In the rows, zero is written as 128.
Rows with their classes
[ 88 137 157  93 166  98 143 125 139 136 121 166 136 117 112 105 187 120
 125 115 123 123 148 130 187 150 150 137 158 143 167  80 140 117 172 131
 153 169]	(76)
[108 146 142 106 147  95 139 135 122 190 108 152 132 143 130  89 160 112
 141 153 113 128 137 105 155 145 149 140 161 140 184 109 141 128 187 128
 183 155]	(77)
[103 136 138 104 145  81 154 137 133 179 120 158  99 132 107  72 183 107
  98 132  97 130 147 124 178 143 163 111 191 143 181  72 138 107 135  97
 201 182]	(58)
[ 75 145 146 112 146 106 133 121 152 151  92 148 143 140 112 103 163 124
  93 127 149 112 148 128 194 106 145 104 159 112 171  70 130 127 143  87
 191 175]	(73)
[ 92 144 136 102 150  95 136 121 142 113 126 148 119 142  96 137 161  99
  99 116 121 113 128 123 173 135 152 117 156 132 140  85 129 119 170 106
 164 159]	(76)
[ 95 124 149 101 131 110 160 124 138 150 115 147 105 136 110  83 187 138
 126 122 111 137 147 112 163 137 134 112 173 145 170  88 148 126 145 120
 159 158]	(57)
[111 160 179 112 126  76 108 142 133 128 138 131 113 153 103 126 168 114
  85 148 108 107 136 136 188 161 151 130 136 177 142 104 131 117 145 126
 133 158]	(57)
[ 93 138 138 102 150  93 145 133 122 134 129 150 117 143 119 128 171 127
 126 112 129 106 145 144 187 137 161 133 153 135 141  81 125 110 170 119
 163 147]	(76)
[ 57 141 166  94 139 129  89  99 125 110 117 155 129 145 111 131 163 113
 132 117 134 141 139 132 130 138  79  97 115 151 172 148 121 146 171  25
 103 133]	(63)
[ 85 148 152 105 142  94 137 123 144 137 119 147 117 153 111  96 184 151
 103 133 106 126 148 112 165 128 138 115 159 151 158  86 151 123 147 104
 161 161]	(58)
[ 98 139 149  83 142  74 120 118 133 169 132 168 140 135 115  97 177 126
 112 131 133 104 142 144 181 143 148 127 141 128 175 102 132 125 168 115
 174 173]	(65)
[ 85 139 135  88 153 100 141 143 126 137 121 161 135 116 119  99 237 126
 112 113 135 124 151 137 171 148 136 128 154 116 142  88 119 117 149 107
 154 167]	(76)
[ 66 126 131 110 148 104 150 115 150 118 115 143 118 146 124 129 184 102
 125 115 127 142 150 124 161 116 129 117 156 128 148  89 127 115 170 111
 169 156]	(76)
[ 73 145 139 100 140  77 147 131 150 138 114 148 143 140 118 129 178 128
 108 101 136 120 149 127 172 127 159 140 169 122 159  82 129 127 168 129
 193 169]	(73)
[108 145 136  91 146  97 139 128 119 167 124 161 159 138 126 106 148  91
 135 252 137 112 137 106 181 153 148 154 158 111 169 105 122 119 198 134
 178 165]	(72)
[ 91 150 142 122 155  87 143 147  94 130 128 141 112 149  99 138 176 115
 110 109 143 101 139 136 187 155 176 142 173 124 131  88 111 110 202 101
 160 173]	(76)
[ 97 140 167 106 142  96 139 127 138 147 134 155 109 146 117  92 172 114
  86 136  98 116 144 111 185 142 129 109 171 157 184  90 129 108 167 101
 161 161]	(58)
[ 76 161 149  64 140  76 129 126 132 159 103 156 169 132 122 103 166  95
 147 145 152 123 178 153 166 135 126 144 161 129 186  89 124 133 177 143
 183 182]	(72)
[ 74 156 155  86 134  85 136 119 129 156 116 167 140 126 121  77 173 115
 142 151 125 148 149 100 154 122 121 127 152 138 195 100 137 124 133 141
 171 163]	(77)
[101 145 158  92 132  73 121 135 107 169 136 163 111 133 106 114 185 132
 115 153 115 102 148 138 199 144 149 114 160 167 186  96 128 121 163 132
 162 166]	(58)
[ 87 133 139  89 144 112 147 115 142 137 120 163 104 137 117 100 181  98
 113 106 120 148 136 124 167 169 135 103 182 128 144  91 144 109 162 104
 154 164]	(76)
[ 92 158 131  87 140 114 116 105 111 152 111 154 129 117 126 113 161  87
 143 126 127 141 143 133 150 154 107 128 148 149 190 121 132 134 172 139
 138 144]	(77)
[ 90 140 143  82 139  95 145 131 116 126 116 155 112 122 129 145 173 117
 134  98 156 131 137 166 195 132 143 126 185 174 152  88 138  80 132 139
 158 165]	(76)

Rows with their classes
[130 140 105 143 142 115 157 144 140 117 133 105 121 125 155 137 152 129
 126 137 154 125 127 126 144 168 120 136 123 152 134 121 150 110  92 127
 120 109]	das
[134 118 163 110 130 122 119 107 158 120 123 124 145 125  96 118 120 126
 131 123 176 126 137 151 107  97 127 111 119 124 120 125 120 100 151 152
 149 131]	Lozor
[143 123 134 131 111  87 101 110 135 137 128 119 107 121  70 114 206 176
 115 116  81 136 132 140 154 121 112 129 155 134 114 124 137  89 167 164
 148 126]	Risa
[134 129 101 149  91 150 110 109 117 132 134 116 111 128  98 119 142 129
 121 133 122 128 111 132 123  99 143 129 114 114 138 129 128 168 122 140
 126 132]	boro
[133 118 148 148 131 115  95 111 149 137 130 123 127 122 123 108 137 113
 125 130 202 141 127 129 157 101 128 119 131 109 102 118 118 189 151 119
 129 142]	Risa
[131 120 134 122 125  99 109 114 106 139 131 130 125 117  27 116 188 162
 122 122  89 127 118 144 166  93 135 130 145 127  89 126 137  71 191 164
 160 106]	boro
[124 125  64  48 181 166 115 162 149 171 139 121 141 121 100 136 129  99
 111 140 127 121 114 133 143  92 116 137 118 144  56 137 137 130 121 116
 155 127]	Pubi
[151 141 144 111 104  82 125 151 180 135 126 116 111 114  90 151 165 161
 124 129  58 124 140 197  88  83 122 131 144 163 125 136 114  75  79 135
 146 146]	bipep
[131 130 109 144 145 153 122 133 135 111 127 124 126 128 165 126 140 105
 128 129 207 123 133 149 128 133 155 125 107 127 148 121 125 156  94 121
 109 131]	Lozor
[139 143  78 140 110 147 141 138  94 118 131 122 102 144  55 125 135 141
 111 140 168 126  94 184 131  87 141 151 120 131 156 133 115 130 101 147
 128 108]	bipep
[138 127  80 139 120 122 110 140 160 126 124  91 117 126 130 133 160 123
 119 124 184 121 133 164 115 124 131 124 116 137 129 122 129 132  80 132
 128 123]	Lozor
[128 111 152 122 155 109  94 136 137 126 128 134 130 125 127 120 152 121
 130 132 164 129 135 110 135 123 144 112 128 116 102 130 127 109 166 120
 126 123]	das
[121 137 117 148 108 157 116 159 101 161 127 131 106 129 144 127 155 123
 127 122 135 128 125 150 145 134 124 146 134 145 105 134 136 162 102 119
 130 121]	Pubi
[130 136  51  64 145 187  98 148 108 140 145 152 125 141 180 138 150 126
 115 119 154 124 115 115 129 133 128 144 122 133 135 139 131 170 123 147
 136 126]	pob
[126 137 148 161 159 124 149 145 124 105 118 132 123 126 173 115 167 121
 126 120 229 129 142 145 179 183 131 138 124 143  91 120 139 106 105 126
 120 100]	das
[135 132 133 117 163 119 115 154 154 117 129 125 119 124  85 126 172 116
 130 128 213 117 126 201 136  79 150 131 117 132  86 127 118 105 108 130
 135 119]	Lozor
[131 126  58 114 157 131 112 145 149 129 123 107 116 121  50 123 147 123
 134 133 159 126 109 179 144  72 138 134 113 117  81 123 118 129  96 122
 140 130]	Govo
[120 119 164 153 115 125 112 147 140 147 108 116 135 126 128 121 123 114
 140 110 154 122 139 171 126 142 122 117 122 126  87 120 117 104 117 117
 144 122]	Lozor
[126 120 130 147 142 110  91 142 130 135 128 127 106 126 130 122 160 116
 117 134 159 124 119 116 133 131 147 123 131 114 112 131 129 155 133 105
 122 125]	Risa
[126 136 145 150 162  98 181 145 134 100 116 112 132 132 108 130 128 129
 123 130 194 127 122 151 153 153 117 133 133 137 123 122 145  48 124 131
 139  97]	Lozor
[131 127  52 114 155 144 115 121 122 126 139 119 117 121 122 119 194 135
 114 127 117 125 117 128 161 127 131 142 126 124 118 124 152 154 116 140
 136 128]	Risa
[126 140  99 150 118 142 163 140 123 137 124 113 118 129 141 137 145 118
 128 131  71 124 129 111 154 167 119 139 124 152 109 130 160 112 105 124
 118 113]	das
[119 141 102 103 184 153 141 176 108 139 144 140 117 142 165 139 116 103
 122 161 202 129  98  97 152 129 125 144 132 126 123 136 145 192 141  99
 114 113]	pob
[132 136 144 110 123 117 184 130 133 119 129 130 132 126 105 147  99 137
 129 141  77 132 126 142 121  93 124 135 141 137 133 134 123 126 118 125
 136 133]	bipep
[130 137  87 116 146 153 129 160 121 135 124 130 113 133 134 133 147 121
 120 125 182 124 118 144 133 134 138 142 110 138 107 135 131 112 103 133
 128 109]	das
[139 126  76 107 128 141 128 130 114 123 131 120 115 127  99 123 171 152
 122 115 145 125 123 182 149 106 128 142 132 135 127 131 122 111 104 172
 147 120]	bipep
[135 134 162 158 114 102 131 138 146 112 123 123 122 131 105 124 141 134
 130 119 199 125 131 189 116 115 138 126 130 130 131 124 121  93 108 134
 126 115]	Lozor
[137 124  36  96 153 119 108 146 151 122 126 107 124 138  56 126 131 130
 124 120  95 121 115 182 132  79 126 138 136 111 100 133 100 119  87 117
 140 135]	bipep
[133 124 146 157 100 128 130 106  92 112 126 129 118 128  64 114 169 151
 131 124 146 129 121 151 135 113 156 126 128 123 123 124 147  68 151 179
 137 110]	Lozor
[134 124  61 130 131 131  99 132 149 129 133 100 109 126  31 118 152 124
 120 131 140 120 160 158 128  61 148 130 115  98 114 128 116 161 109 123
 138 133]	Govo
[130 128 155  98 146 116 113 159 121 126 138 156 121 124 151 149 154 150
 129 132  78 127 127 124 112 109 150 128 149 139 138 138 123 103 137 129
 118 130]	pob
[133 131 105 149  96 129 139 138 118 144 124 117 107 136  78 128 133 138
 127 122 106 125 115 154 123 117 123 143 130 131 123 132 140 116 105 130
 139 113]	bipep
[121 121 148 153 130 134  89 139 120 116 122 143 118 133 154 110 131 109
 128 123 229 129 122 118 119 139 163 122 118 101 149 123 123 174 138 116
 110 123]	das
[117 138 156 146 156 126 163 146 102 116 129 140 125 133 188 122 149 141
 123 107 140 130 147 143 175 198 110 146 139 159 135 125 141  88 111 129
 127 117]	das
[129 138  44  83 177 147 129 136 135 135 136 118 131 135 130 125 132 123
 112 135 171 130 107 103 165 134 115 141 131 121 118 128 136 150 130 128
 132 113]	pob
[127 134 105 146 137 135 136 141 145 130 122 112 127 116 167 128 127 115
 127 130 173 125 129 130 138 158 120 130 120 146 123 128 141 136  89 113
 122 122]	das
[125 117  59 134 137 157 103 144 106 151 133 122 110 128 163 114 185 124
 118 121 147 115 118 111 160 168 132 137 121 137 106 127 151 158 118 133
 123 113]	Pubi
[119 139 136 108 170 132 174 161 103 126 137 142 143 132 155 138 139 145
 132 131  97 131 130 128 188 171 105 148 140 160 100 133 142  74 140 129
 134 114]	pob
[139 144  98 113 117 128 137 101 126 143 131 116 126 123 117 130 153 153
 124 120  51 129 133 136 153 121 107 128 136 138 132 128 129 117 122 162
 138 134]	Risa
[124 131 126 170  85 126 191  97 119 125 125 111 131 132 115 124  88 148
 143 129  43 131 135 110 142 173  88 138 130 134 156 125 145 133  97 123
 124 128]	boro
[136 123 120 112 144 107 104 175 127 124 113 132 107 125 112 135 199 150
 128 106 118 130 134 204 147 128 143 138 133 148  81 125 118  51  94 131
 137 112]	Lozor
[126 130  49 109 122 169 139 141 118 164 133 120 117 129 170 141 157 130
 116 135  67 127 110  74 146 176 108 139 127 156 120 133 168 142 105 134
 132 118]	pob
[131 161 138 140 146 141 114 149 153 122 125 124 123 128 137 128 115  91
 133 146 217 125 120 145 121 106 148 126 107 126  95 131 129 169 115 106
 121 135]	Govo
[128 148 139 146 169 122 147 144 107 101 130 137 104 130 159 112 188 133
 122 118 229 131 133 168 187 157 127 151 137 137 116 122 132 129 121 133
 120  98]	das
[116 129  95  85 190 154 106 164 106 113 136 158 130 149 185 122 145 116
 119 109 229 128 120 128 166 161 132 139 128 111 137 124 118 136 146 130
 131 109]	pob
[145 129  36  42 157 167  47 109 211 136 137 112 158 121 135 123 127  85
 107 138 229 124 117 109  64  62 157  95  85  96 137 117 115 229 159 148
 147 142]	Pubi
[137 132 143 169 130 110 153 142 154 107 121 107 114 129 136 127 135 115
 129 134 155 125 135 176 140 126 131 137 124 142 110 128 115 123  53 105
 113 131]	Lozor
[123 126 112 133 170 132 129 128 115  97 129 121 116 125  88 100 170 117
 121 129 229 124 117 167 181 105 146 140 115 114  97 123 123 133 124 135
 126 113]	Govo
[123 132  80 122 157 122 137 134 139 115 125  99 123 130 117 130 139 130
 120 122 140 126 126 150 154 133 123 142 130 121 131 128 116 135  80 110
 115 119]	Govo
[127 119 150  99 147 108 116 140 153 146 135 133 139 119 166 146 137 125
 136 144  46 127 141  98 119 128 128 121 135 147 102 136 125 126 139 109
 126 145]	Pubi
[143 140  78 101 149 163 148 129 133 113 131 120 133 122  87 128 147 125
 125 129 171 120 120 191 128  83 136 139 110 133 100 125 127 109  98 154
 140 121]	Lozor
[129 138 130 102 160 133 140 151 138 119 125 135 137 132 119 132 129 122
 124 121 187 121 131 186 137 113 123 135 123 140 110 126 107  93  99 129
 143 125]	Lozor
[144 123 110  96 122 111  73 155 138 143 134 134 106 127  48 124 172 151
 127 123 151 125 106 183 109  53 151 125 143 109 117 130 106 123 146 135
 179 121]	bipep
[139 120 100 104 173 147 138 147 126 110 120 122 125 126 107 121 164 122
 125 111 199 118 131 173 156 133 140 136 111 132  90 120 131  77 107 145
 133 111]	Govo
[127 130  96 153  86 144 153  90 116 141 129 102 137 123  86 123  96 126
 131 122  31 129 123 105 118 124 105 140 121 121 126 126 140 144 112 138
 132 140]	boro
[131 124  86 143  96 140 109 102 127 141 131 107 121 126  59 118 123 126
 119 131 112 124 105 117 119  88 134 110 120  98 137 126 128 171 139 146
 134 133]	boro
[127 115 133 143 129 120  86 136 114 120 128 142 117 129 126 117 145 122
 128 129 170 120 114 109 109 126 167 116 117  99 135 124 129 131 162 119
 115 117]	das
[134 147 108 122 160 146 115 185 116 130 133 136  91 134 132 124 210 121
 119 125 229 130 111 189 158 129 153 147 120 142  97 124 144 117 103 139
 128  89]	pob

Rows, each with its class
[116 143 161  85  89 156 156 151 123 103 137 126 122 154 117 184 179 165
 164 134 142 150 103 141 124 145 114 135 108 104 131 129  78 138 148 116
  96 137]	Saraz
[155 156 160  70 109 148 164 139 116 115 144 131 128 149 121 170 145 174
 176 135 151 148 115 142 114 134 111 151 114  98 118 131  55 144 152 120
  84 125]	dal
[ 86 135 165  55 164 161 169 132 119 159 140 105 136 118 125 140 173 148
 196 108 132 144 117 140 127 157 125 103 111 108 103 111 102 150 168 141
 110 137]	vav
[100 142 138  47 160 135 154 144 113 138 126 103 130 112 108 142 161 164
 112  97 132 134 120 130  66 159 132 112 120  94 113 112  80 147 142 138
 105 136]	vav
[146 147 164  43 122 146 149 136 105 110 140 138 119 131 113 135 145 167
 169 141 147 141  92 164 123 127 117 131 131  92  96 117  80 137 127 106
 107 116]	dal
[110 142 126  96 137 160 154 145 130 129 140 128 108 112 117 140 139 157
 169 132 131 126 143 134 118 133 105 106 138 150 109 126  94 119 137 116
 124 114]	Saraz
[100 141 141  55 158 165 167 130 111 128 137 121 117 122 116 131 134 148
 178 120 129 134 118 153 136 146 110 103 133 106 108 108 101 142 146 134
 104 131]	vav
[110 137 149  54 145 164 150 132 122 138 136 136 124 119 126 116 141 144
 186 157 141 142 126 145 119 143 138 111 121  90 118 111  85 136 148 117
 123 130]	vav
[ 95 147 149  66 130 160 156 153 117 118 134 129 130 143 107 157 156 160
 175 137 151 139 125 149 122 144 116 127 117  75 102 129  82 149 162 128
 100 124]	dal
[102 122 121  56 180 171 168 142 124 160 122 105 120 104 123 118 123 157
 203 114 123 121 130 144 109 153 115  94 127  92 103 116  92 148 141 134
 115 130]	vav
[106 149 143  94 103 167 160 143 125 151 128 126 145 141 137 175 169 151
 171 124 166 138 149 129 130 154  61 133 125 105 116 137  99 147 132 140
  98 129]	Saraz
[102 141 158  64 130 159 153 140 117 128 141 132 125 129 110 134 153 149
 164 131 138 146 106 148 121 138 127 117 112 104 116 102  80 138 132 113
 117 135]	dal
[122 126 131  63 119 152 158 133 105 129 143 143 110 140 121 129 144 150
 173 138 133 142 113 155 119 126 101 113 135 108 120 117  90 134 138 121
 108 127]	dal
[107 142 139  59 143 154 128 140 126 144 126 123 118 124 125 156 125 148
 186 130 126 127 107 142 122 130 115 106 131  91 105 118  84 142 140 139
 102 122]	Saraz
[113 138 151  47 144 168 162 126 117 141 115 122 130 133 118 139 151 143
 187 128 132 140 103 159 121 149  93 109 110  74 121 119  86 156 147 123
 109 138]	vav
[105 127 125  38 160 162 161 138 119 142 123 123 113 119 114 109 147 148
 189 125 126 141  99 168 112 143 104 104 122  87 100 112  89 157 129 139
 109 135]	vav
[115 150 169  49 121 144 151 141 118 117 133 126 128 142 111 139 146 162
 171 136 144 152  98 131 112 128 116 132 132  90 123 123  89 134 141 122
  97 128]	dal
[114 156 138  72 132 146 149 129 119 113 129 138 119 160 128 136 139 135
 170 127 129 146 112 154 128 132  98 145 130  99  95 122  95 143 140 129
 111 129]	dal
[102  76 143  63 151 152 143 131 109 127 119 124 134 142 120 157 136 149
 167 102 134 149  98 135 125 139 116 130 114 104  91 127 106 151 157 142
 111 127]	vav
